Each row has a name. After each piece below comes the name of the row it's from, unless a question asks for something else. Each question is about the rows just above it.

[ 18.5  18.6  57.9  19.1  -2.6  -4.5 -17.6]  rabi
[-48.5  65.8  15.8 -16.9  39.8 -13.5  -9.6]  sefal
[-81.2  28.3  -9.3   5.5 -76.3   8.3 -45.7]  fur
[-48.5  65.8  15.8 -16.9  39.8  34.0  -9.6]  lidel
[  9.9 -17.5  49.4  44.1   1.8 -44.8 -32.0]  Leliv
[ -0.6 -19.0  46.0  48.8  11.9 -46.4 -42.7]  Deme
[-81.2  28.3  -9.3   5.5  72.5   8.3 -45.7]  rur
[ 46.0 -46.4 -19.0  48.8 -42.7  12.0  -0.6]  pevas
[ 51.2   1.4   7.0 -23.0 -49.2  12.5  46.6]  duse
[-48.5  65.8  15.8 -16.9  39.8  46.3  -6.7]  valep
Put [-46.4 -19.0 -42.7  11.9  46.0  48.8  -0.6] back in order: which row is it? -> Deme
Which row holds these entries in another order? [-46.4 -42.7 -19.0  -0.6  12.0  46.0  48.8] -> pevas

[-43.3   7.1  -2.7   8.6 -22.3  41.0  37.1]  sefal
[ -2.7   7.0 -43.3  37.1   8.6 -22.2  41.0]  lidel
[  7.0   8.6  37.1 -43.3 -22.3  41.0  -2.7]  Leliv
Which row holds these entries in another order? [-43.3 -22.3  -2.7   7.1   8.6  37.1  41.0] -> sefal
Which row holds these entries in another order? [ 41.0  -2.7   7.0 -43.3  37.1   8.6 -22.2] -> lidel
Which row holds these entries in another order? [ -2.7  41.0 -22.3 -43.3  37.1   8.6   7.0] -> Leliv

[-10.9   0.3  28.6  48.3  21.5  15.4  28.5  61.8 -45.9 -15.2  -1.4 -78.4
 -51.0  -3.8 -23.6  10.2 -14.1 -26.4  23.5  47.0 -11.4   7.0  16.2   8.2
   0.4 -23.3 -73.8  27.6 -19.2 -99.2  -2.6 -10.6  32.0 -31.1   9.4  35.3
  41.5 -54.4  20.1 -71.6  -1.6  41.3  31.5   3.2 -14.9   0.2 -54.0 -85.2
   7.7  21.9  34.2  -3.7 -25.4  18.1  82.7   9.8]  rur
[ 20.4  29.7   4.1 -79.3 -56.7  32.8  -4.2 -11.8  61.6  11.7 -33.4  60.6
  63.1  39.9  42.8 -33.5  -9.9  13.7 -12.6 -13.0  48.1  22.5  38.7  31.5
 -40.2  27.8  51.2  16.4  30.0  68.3   8.3 -16.0  11.8  41.1  -0.2   4.9
   7.0  56.1  -7.5  50.9 -21.2 -17.0  24.5  26.8 -29.6   1.3  69.4  47.0
   7.4  -2.5  -4.8 -37.8 -14.8 -14.6 -50.7 -65.9]  pevas
[-53.1 -49.7 -79.6  30.3 -27.7   9.5 -23.3   7.8 -21.8  21.5 -10.1  15.1
  39.6  58.7 -62.4 -38.7 -64.0  19.9 -33.3 -59.0  -3.6  44.2  -0.7 -15.7
   4.2 -75.7  21.3  64.1 -33.9  17.3 -39.3 -39.4  30.5 -35.6  15.8 -28.3
  45.9  43.7 -66.8   1.9  14.3 -47.0  62.7  29.2   5.9 -63.2 -57.2  -0.6
 -25.3  23.7 -18.6  35.8 -37.9  43.6  22.6  10.9]  pori
[-48.8  21.9 -37.8  33.4  17.4  -9.2  42.0  30.6  55.2 -26.3 -48.3 -12.4
 -19.7   9.7 -24.6  22.0 -37.4 -30.5 -64.6  35.0  30.2  13.6 -34.8 -13.1
 -19.9  27.1 -13.1  -1.2  27.1  51.0 -17.2 -40.6  -9.3  11.9  38.5   0.1
  58.2  16.0 -30.4  20.2 -29.0  25.1  30.4 -36.9  23.1  38.8  -6.0  28.2
  13.7  -0.7 -25.8 -18.2 -12.6 -34.3 -13.3 -16.7]  duse
[  0.0  -8.9 -37.1 -28.1 -14.0 -14.9 -27.9 -61.0  29.7  11.1   1.8  62.7
  43.4  -5.4   4.3  -2.2   6.8  26.3 -22.1 -44.8  -0.7 -14.6 -22.3 -16.4
  14.3   8.3  66.3 -29.2   9.0  90.3  -6.0  10.8 -32.9  18.8  -5.1 -47.5
 -43.8  48.0 -25.1  65.2   6.8 -38.5 -34.7  -8.4  19.5  -9.0  33.9  78.5
 -14.9 -18.6 -30.1   7.1  30.7 -16.3 -72.9   9.8]  lidel
[ 28.2  51.0  58.2 -40.6 -13.2  21.9  16.0   9.7  13.6 -18.2 -26.3 -24.6
 -13.1 -36.9  35.0  13.7  11.9 -17.2  30.6  55.2  -1.2 -30.4  22.0  33.4
 -25.8  30.4 -29.0 -48.3  17.4 -12.4  25.1  -9.3  -9.2  30.2  -6.0  23.1
 -34.8 -19.7  42.0  -0.7 -37.4  38.8 -37.8 -12.5 -30.5  27.1  38.5 -19.9
  20.2 -13.3  27.1 -64.6   0.1 -48.8 -16.7 -34.3]  valep
[ 55.2 -18.2 -13.1  27.1 -48.8  58.2 -12.4 -36.9 -37.8 -12.6  -9.3 -13.3
 -16.7 -24.6  38.5  42.0  30.4   0.1  30.2 -30.5 -34.8 -48.3  -9.2  35.0
  27.1 -13.2 -64.6  51.0   9.7  16.0 -25.8 -19.9 -17.2 -29.0  13.7  25.1
  30.6  -0.7  33.4  -1.2 -26.3 -37.4  -6.0  20.2  23.1  28.2  21.9 -34.3
  22.0  38.8 -30.4  11.9 -19.7 -40.6  17.4  13.6]  fur
Which row holds these entries in another order? [ 38.8  -6.0  28.2  13.7  -0.7 -25.8 -18.2 -12.6 -34.3 -13.3 -16.7 -48.8
  21.9 -37.8  33.4  17.4  -9.2  42.0  30.6  55.2 -26.3 -48.3 -12.4 -19.7
   9.7 -24.6  22.0 -37.4 -30.5 -64.6  35.0  30.2  13.6 -34.8 -13.1 -19.9
  27.1 -13.1  -1.2  27.1  51.0 -17.2 -40.6  -9.3  11.9  38.5   0.1  58.2
  16.0 -30.4  20.2 -29.0  25.1  30.4 -36.9  23.1] -> duse
Which row holds these entries in another order? [ 25.1 -24.6  51.0  33.4 -30.4  11.9  58.2  55.2 -34.8 -16.7 -36.9  -0.7
 -13.1  38.8 -19.9 -12.4  27.1 -13.2 -19.7 -17.2 -13.3  20.2  42.0  16.0
 -18.2 -48.8 -37.8  13.6  -6.0  13.7  35.0 -25.8 -48.3  28.2 -30.5 -26.3
 -34.3  27.1 -64.6 -37.4  -9.3 -12.5  22.0  -1.2  21.9   0.1  23.1 -29.0
  30.2 -40.6  17.4  -9.2  38.5  30.4  30.6   9.7] -> valep
Which row holds these entries in another order? [-65.9  20.4  29.7   4.1 -79.3 -56.7  32.8  -4.2 -11.8  61.6  11.7 -33.4
  60.6  63.1  39.9  42.8 -33.5  -9.9  13.7 -12.6 -13.0  48.1  22.5  38.7
  31.5 -40.2  27.8  51.2  16.4  30.0  68.3   8.3 -16.0  11.8  41.1  -0.2
   4.9   7.0  56.1  -7.5  50.9 -21.2 -17.0  24.5  26.8 -29.6   1.3  69.4
  47.0   7.4  -2.5  -4.8 -37.8 -14.8 -14.6 -50.7] -> pevas
[  0.1 -36.9  16.0  -9.2  27.1 -13.3 -17.2  28.2 -34.3 -13.2 -64.6  30.4
  55.2  22.0  11.9  -1.2 -30.4 -16.7  30.2 -37.4 -26.3  20.2 -13.1 -37.8
  33.4 -34.8 -19.7 -18.2  17.4 -12.4 -40.6  13.6  58.2 -29.0  42.0  -6.0
   9.7  -0.7 -24.6 -12.6 -48.3  13.7  51.0  38.8 -48.8  30.6 -19.9  35.0
  23.1 -25.8  38.5  21.9  -9.3  27.1  25.1 -30.5] is which row reordered? -> fur

[-21.7  36.8 -22.8 -24.6  -1.1  37.5  30.9  76.2  28.1  -0.6  32.8  44.7
  16.9  11.6   8.3 -10.0 -13.7   3.5  -0.6 -18.7  -8.1 -10.3  -0.6  29.0
   2.9  -7.7  -1.0  20.3 -32.5  -4.7 -10.2  44.7  13.1  82.8  -7.8  -8.5
 -60.5  22.6  24.1   9.8  -3.1  47.1  10.8  29.6 -66.4] = pori
[ 29.6  20.3 -60.5 -10.2  22.5  11.6  28.1  32.8  -1.1  10.8  44.7 -22.8
 -32.5  13.1  30.9  -7.8   3.5  -0.6  36.8  24.1  -8.1  76.2  -8.5  -1.0
  -3.1 -18.7  44.7  47.1 -10.0   2.9 -13.7  29.0   8.3  82.8   9.8  -4.7
  16.9 -66.4 -10.3  37.5  -7.7  -0.6 -21.7  -0.6 -24.6] = pevas
[  3.4 -21.8  37.6  -7.8 -10.4   6.3 -48.3  14.9   3.6  -3.1  20.8 -15.8
 -19.3   2.9  30.5   4.9 -10.5  -4.6 -61.8  24.8  12.1   8.6   7.6  -6.9
  -7.5  14.9 -18.5 -36.5   0.0  -1.2  -5.4  -6.6  -1.2 -60.6 -16.4   2.3
   1.3  34.8  -3.0 -33.6  12.4   7.8  -9.8 -16.2 -35.2] = rur
Put [-66.4 -60.5 -32.5 -24.6 -22.8 -21.7 -18.7 -13.7 -10.3 -10.2 -10.0  -8.5
  -8.1  -7.8  -7.7  -4.7  -3.1  -1.1  -1.0  -0.6  -0.6  -0.6   2.9   3.5
   8.3   9.8  10.8  11.6  13.1  16.9  20.3  22.6  24.1  28.1  29.0  29.6
  30.9  32.8  36.8  37.5  44.7  44.7  47.1  76.2  82.8] back in order: which row is it? -> pori
Which row holds these entries in another order? [-66.4 -60.5 -32.5 -24.6 -22.8 -21.7 -18.7 -13.7 -10.3 -10.2 -10.0  -8.5
  -8.1  -7.8  -7.7  -4.7  -3.1  -1.1  -1.0  -0.6  -0.6  -0.6   2.9   3.5
   8.3   9.8  10.8  11.6  13.1  16.9  20.3  22.5  24.1  28.1  29.0  29.6
  30.9  32.8  36.8  37.5  44.7  44.7  47.1  76.2  82.8] -> pevas

[  5.3  -0.3 -15.4  -2.2  -3.2  23.5  -8.6  -1.9   3.7  -9.1   3.8   7.6
   0.2   3.3  18.1  -4.1 -21.0 -14.0 -14.6  32.5 -11.7   4.1   0.9   2.3
   3.9  23.6   5.3  -8.7  -3.7   4.9   6.6  -0.9  15.2   5.2  -0.6  53.9
  -4.6  -4.4  -0.3   2.0  -6.2  -2.3   5.7  37.1 -11.3  -1.1 -11.2 -18.8
  -3.7   9.6  -1.1   3.9]  fur
[ 22.0   1.2  -2.9   4.4  -7.2  20.3  -6.8   1.6  -4.5   5.3  -8.6 -22.0
   0.5 -14.6  18.9   9.1   2.2   4.9   9.9   3.0  -4.5  34.3 -10.1   8.1
  -7.1   3.6   4.1  -7.6   4.8  -9.1  -1.6  -8.2  -6.2  -7.4   4.6   2.9
   1.2 -51.1   0.0 -16.8   2.6  11.0  -5.9   5.3  -7.2   2.1   6.6   9.3
  -1.5  -3.5  -3.9   2.9]  Leliv
[  6.6  -5.9  18.9   4.1  -6.8   4.9   4.8  -1.6   1.2  -9.1   0.5   1.6
  11.0   2.2 -14.6   8.1   5.3 -51.1  34.3   3.0   2.1   4.4   0.0  -7.2
   2.6   3.6  22.0  -6.2   2.9  -7.4  -1.5   2.9   1.2  -8.6   9.1  -3.9
   4.6 -22.0  -4.5 -16.8  -2.8  -7.2  20.3  -7.1 -10.1   5.3   9.9  -4.5
  -3.5   9.3  -8.2  -7.6]  pori
[  0.9  -3.7  37.1   5.4   4.9   3.9  -2.3  -0.6   3.8   7.6  -2.2  -1.9
   5.7  -4.4  23.6   3.9   3.3  32.5  53.9   3.7  -3.7   2.0  -1.1  -8.7
  -4.1  -3.2  -0.3  -0.3  -1.1  18.1 -11.3   0.2  -9.1   4.1 -11.2   5.3
  -6.2  23.5 -21.0   5.2 -14.0   6.6  -8.6 -11.7 -14.6   9.6  -4.6  -0.9
   2.3  15.2 -18.8 -15.4]  rur
[  0.2  -0.9 -21.0 -14.6   4.1   3.9  -3.7   5.3   6.6   3.9  -9.1  23.6
  15.2   5.4  18.1 -11.2  -3.2  -1.1  53.9   3.3  -8.6  -2.2  -4.4   3.7
 -14.0  32.5  23.5  -4.6  -1.1  -6.2 -18.8   5.2  -0.3  37.0   3.8   4.9
 -11.7   0.9  -8.7  -0.3   7.6  -0.6   9.6  -4.1   2.0 -11.3  -1.9   2.3
  -2.3  -3.7 -15.4   5.7]  lidel
[  8.1  20.9  52.1  -2.0  -9.4   4.8 -13.8   0.8   2.2   7.6   6.7  -6.3
  28.7 -13.9 -14.0   1.7   9.2  24.1  86.1   4.0  -7.0   2.7  -4.8  -3.2
  -1.5   3.5  -6.8   0.3   0.8  15.7 -12.4  -5.2  -5.8   8.6 -11.6   1.1
 -10.6  25.2 -31.4   8.5 -20.0   0.1   6.3 -17.0  -6.9  12.9   1.0  -7.3
  12.3  11.9 -10.4   2.2]  duse
[-15.4 -18.8  15.2   2.3  -0.9  -4.6   9.6 -14.6 -11.7  -8.6   6.6 -14.0
   5.2 -21.0  23.5  -6.2   5.3 -11.2   4.1  -9.1   0.2 -11.3  18.1  -1.1
  -0.3  -0.3  -3.2  -4.1  -8.7  -1.1   2.0  -3.7   3.7  53.9  32.5   3.3
   3.9  23.6  -4.4   5.7  -1.9  -2.2   7.6   3.8  -0.6  -2.3   3.9   4.9
   5.4  37.1  -3.7   0.9] is which row reordered? -> rur
Put [ -7.6  -8.2   9.3  -3.5  -4.5   9.9   5.3 -10.1  -7.1  20.3  -7.2  -2.8
 -16.8  -4.5 -22.0   4.6  -3.9   9.1  -8.6   1.2   2.9  -1.5  -7.4   2.9
  -6.2  22.0   3.6   2.6  -7.2   0.0   4.4   2.1   3.0  34.3 -51.1   5.3
   8.1 -14.6   2.2  11.0   1.6   0.5  -9.1   1.2  -1.6   4.8   4.9  -6.8
   4.1  18.9  -5.9   6.6] back in order: which row is it? -> pori
Which row holds these entries in another order? [-21.0 -18.8 -15.4 -14.6 -14.0 -11.7 -11.3 -11.2  -9.1  -8.7  -8.6  -6.2
  -4.6  -4.4  -4.1  -3.7  -3.7  -3.2  -2.3  -2.2  -1.9  -1.1  -1.1  -0.9
  -0.6  -0.3  -0.3   0.2   0.9   2.0   2.3   3.3   3.7   3.8   3.9   3.9
   4.1   4.9   5.2   5.3   5.4   5.7   6.6   7.6   9.6  15.2  18.1  23.5
  23.6  32.5  37.1  53.9] -> rur

